Below are the code and all the weights of a small trained network. Each question names an input and a class and asks about switching units off, where a switched-off unit gives its printed mean instead of its output.

import numpy as np


def w(rows, s, z=0):
    codes = np.array(rows[::2]) - 128.0
    scale = np.full(codes.shape[1], s)
    scale[-1] = z or s
    return codes * scale


def f(y):
    return y / 2 * (1 + np.tanh(0.7978845608 * (y + 0.044715 * y**3)))


def log_softmax(a):
    a = a - a.max(-1, keepdims=True)
    return a - np.log(np.exp(a).sum(-1, keepdims=True))


def net(x, mask):
    res = np.array(x, float).reshape(1, 5) / 4 @ E
    y = f(res @ A[0][:, :-1].T + A[0][:, -1])
    res = res + np.where(mask, y, B[0][:, -1]) @ B[0][:, :-1]
    return log_softmax(res[-1] @ U[:, :-1].T + U[:, -1])


A, B = {}, {}
E = w([
[93,139,255,129,115,56,152],'x0',
[243,136,110,74,143,63,169],'x1',
[172,59,159,133,130,187,122],'x2',
[163,166,132,209,114,158,245],'x3',
[100,226,193,148,234,186,128],'x4',
],0.01)
A[0] = w([
[203,173,123,91,149,106,144,74],'neuron 0',
[127,174,128,140,235,110,110,120],'neuron 1',
[187,112,71,149,157,165,118,78],'neuron 2',
[145,85,160,128,235,182,136,125],'neuron 3',
[157,98,179,114,249,182,142,89],'neuron 4',
[214,138,159,113,157,75,133,86],'neuron 5',
[37,74,138,232,135,167,90,164],'neuron 6',
[105,199,126,198,254,119,122,62],'neuron 7',
[225,128,133,120,133,106,108,131],'neuron 8',
[152,185,44,83,172,142,137,110],'neuron 9',
[174,179,47,124,141,188,90,105],'neuron 10',
[105,113,243,179,78,48,109,92],'neuron 11',
[179,101,138,208,144,179,181,102],'neuron 12',
[109,65,151,49,140,160,29,207],'neuron 13',
[114,172,122,213,58,140,201,92],'neuron 14',
[117,122,55,125,126,157,140,106],'neuron 15',
[148,117,223,118,134,74,147,174],'neuron 16',
[141,150,190,162,111,78,118,82],'neuron 17',
[181,114,128,65,214,100,165,122],'neuron 18',
[161,49,157,154,53,147,121,254],'neuron 19',
[163,136,112,185,79,160,189,103],'neuron 20',
],0.0085,0.0051)
B[0] = w([
[94,171,179,163,89,130,68,166],'neuron 0',
[142,42,78,28,97,68,140,191],'neuron 1',
[58,126,140,143,148,134,125,170],'neuron 2',
[141,120,62,114,74,65,213,179],'neuron 3',
[85,117,65,97,56,59,144,185],'neuron 4',
[75,136,207,132,64,210,110,172],'neuron 5',
[168,215,180,149,57,179,108,225],'neuron 6',
[66,85,132,102,56,62,138,206],'neuron 7',
[110,153,146,126,103,160,119,172],'neuron 8',
[113,121,112,149,125,162,157,181],'neuron 9',
[113,55,131,191,205,195,156,195],'neuron 10',
[91,80,151,151,160,190,186,197],'neuron 11',
[195,130,175,166,195,87,99,174],'neuron 12',
[199,153,155,111,202,76,110,246],'neuron 13',
[254,119,165,124,160,75,95,180],'neuron 14',
[56,82,125,150,120,157,148,163],'neuron 15',
[86,94,106,154,207,172,195,193],'neuron 16',
[123,56,69,149,179,177,109,153],'neuron 17',
[136,192,236,146,72,197,105,182],'neuron 18',
[117,165,65,78,81,87,223,215],'neuron 19',
[166,107,172,133,143,42,102,170],'neuron 20',
],0.0078,0.011)
U = w([
[73,81,57,91,29,51,180,80],'0',
[66,39,110,191,237,245,155,83],'1',
[112,255,178,139,52,231,84,85],'2',
[115,220,70,104,175,117,188,246],'3',
[189,127,160,138,247,51,57,81],'4',
],0.009,0.011)

Each question gives the input, the list of numbers given to net, and the class t.
The units are the neurons (one row each of A and B). Each row of codes is followed by its name. A weight is (code - 128) times the scale printed after its matrix; where a second scale follows, it is the last column's (A, B and U).
mask holds one flag per neuron, in row order. A switched-off neuron (its flag False) gives its mean, the last column of its row in B, instead of its output. The means were averaged over made-up inputs and are rounded, as every weight is.
A unit's drop is (log p(t) with every unit on - log p(t) with that unit switched off) / (log p(t) with every unit on - log p(t) with every unit switched off).
The circuit of an input: a set's keep is (log p(t) with only the set's units on - log p(t) with every unit switched off) / (log p(t) with every unit on - log p(t) with every unit switched off). Starting from the 12 units with the biggest drops (on a tie, the unit counted first), units are removed one at a time, each time the one whose removal leaves the highest keep (on an exact tie, the one counted first), for as long as the keep stays at least 0.8.
circuit, biggest first: the units of the circuit, biggest drop first
most important unit: the unit with the biggest drop
k most important neurons: the k neurons with the biggest drops, biggest first
drop when u is switched off: that unit's drop, to one decimal
input [1,-1,-3,2,3], class 0: circuit, biggest first => neuron 13; neuron 7
input [-6,8,-5,-3,-1], class 2: most important unit => neuron 18
input [2,-5,8,7,4], class 3: circuit, biggest first => neuron 3; neuron 4
input [3,7,-6,5,6], class 2: 2 most important neurons => neuron 18; neuron 5
input [-7,5,3,-7,6], class 1: 2 most important neurons => neuron 10; neuron 19
input [0,1,4,7,8], class 0: 2 most important neurons => neuron 4; neuron 7
input [2,6,2,0,2], class 2: 2 most important neurons => neuron 18; neuron 5
input [-3,6,8,-3,-5], class 3: 2 most important neurons => neuron 19; neuron 6
input [5,7,5,-7,7], class 0: 3 most important neurons => neuron 4; neuron 1; neuron 3
input [-2,-6,7,6,-6], class 3: circuit, biggest first => neuron 19; neuron 12; neuron 7
input [5,-4,8,-1,-2], class 3: 2 most important neurons => neuron 19; neuron 10
input [5,6,1,4,-5], class 2: circuit, biggest first => neuron 5; neuron 1
input [6,-1,7,3,-6], class 3: circuit, biggest first => neuron 7; neuron 1
input [6,-5,-1,4,-1], class 1: most important unit => neuron 11
input [-3,8,4,-6,8], class 0: circuit, biggest first => neuron 4; neuron 1
input [1,-5,0,3,1], class 2: 2 most important neurons => neuron 6; neuron 13
input [-6,-5,-4,-6,7], class 0: circuit, biggest first => neuron 7; neuron 1
input [-4,-1,-1,6,-3], class 4: 2 most important neurons => neuron 14; neuron 20
input [1,-6,-7,3,-5], class 3: 2 most important neurons => neuron 18; neuron 5
input [1,-4,2,-8,5], class 4: most important unit => neuron 13
input [-5,0,8,1,1], class 3: 2 most important neurons => neuron 3; neuron 19
input [-4,-4,-2,-8,4], class 4: 2 most important neurons => neuron 13; neuron 19
input [3,8,3,-2,-7], class 2: drop when neuron 0 is switched off => 0.1
input [-2,3,3,-5,-1], class 4: drop when neuron 8 is switched off => -0.1
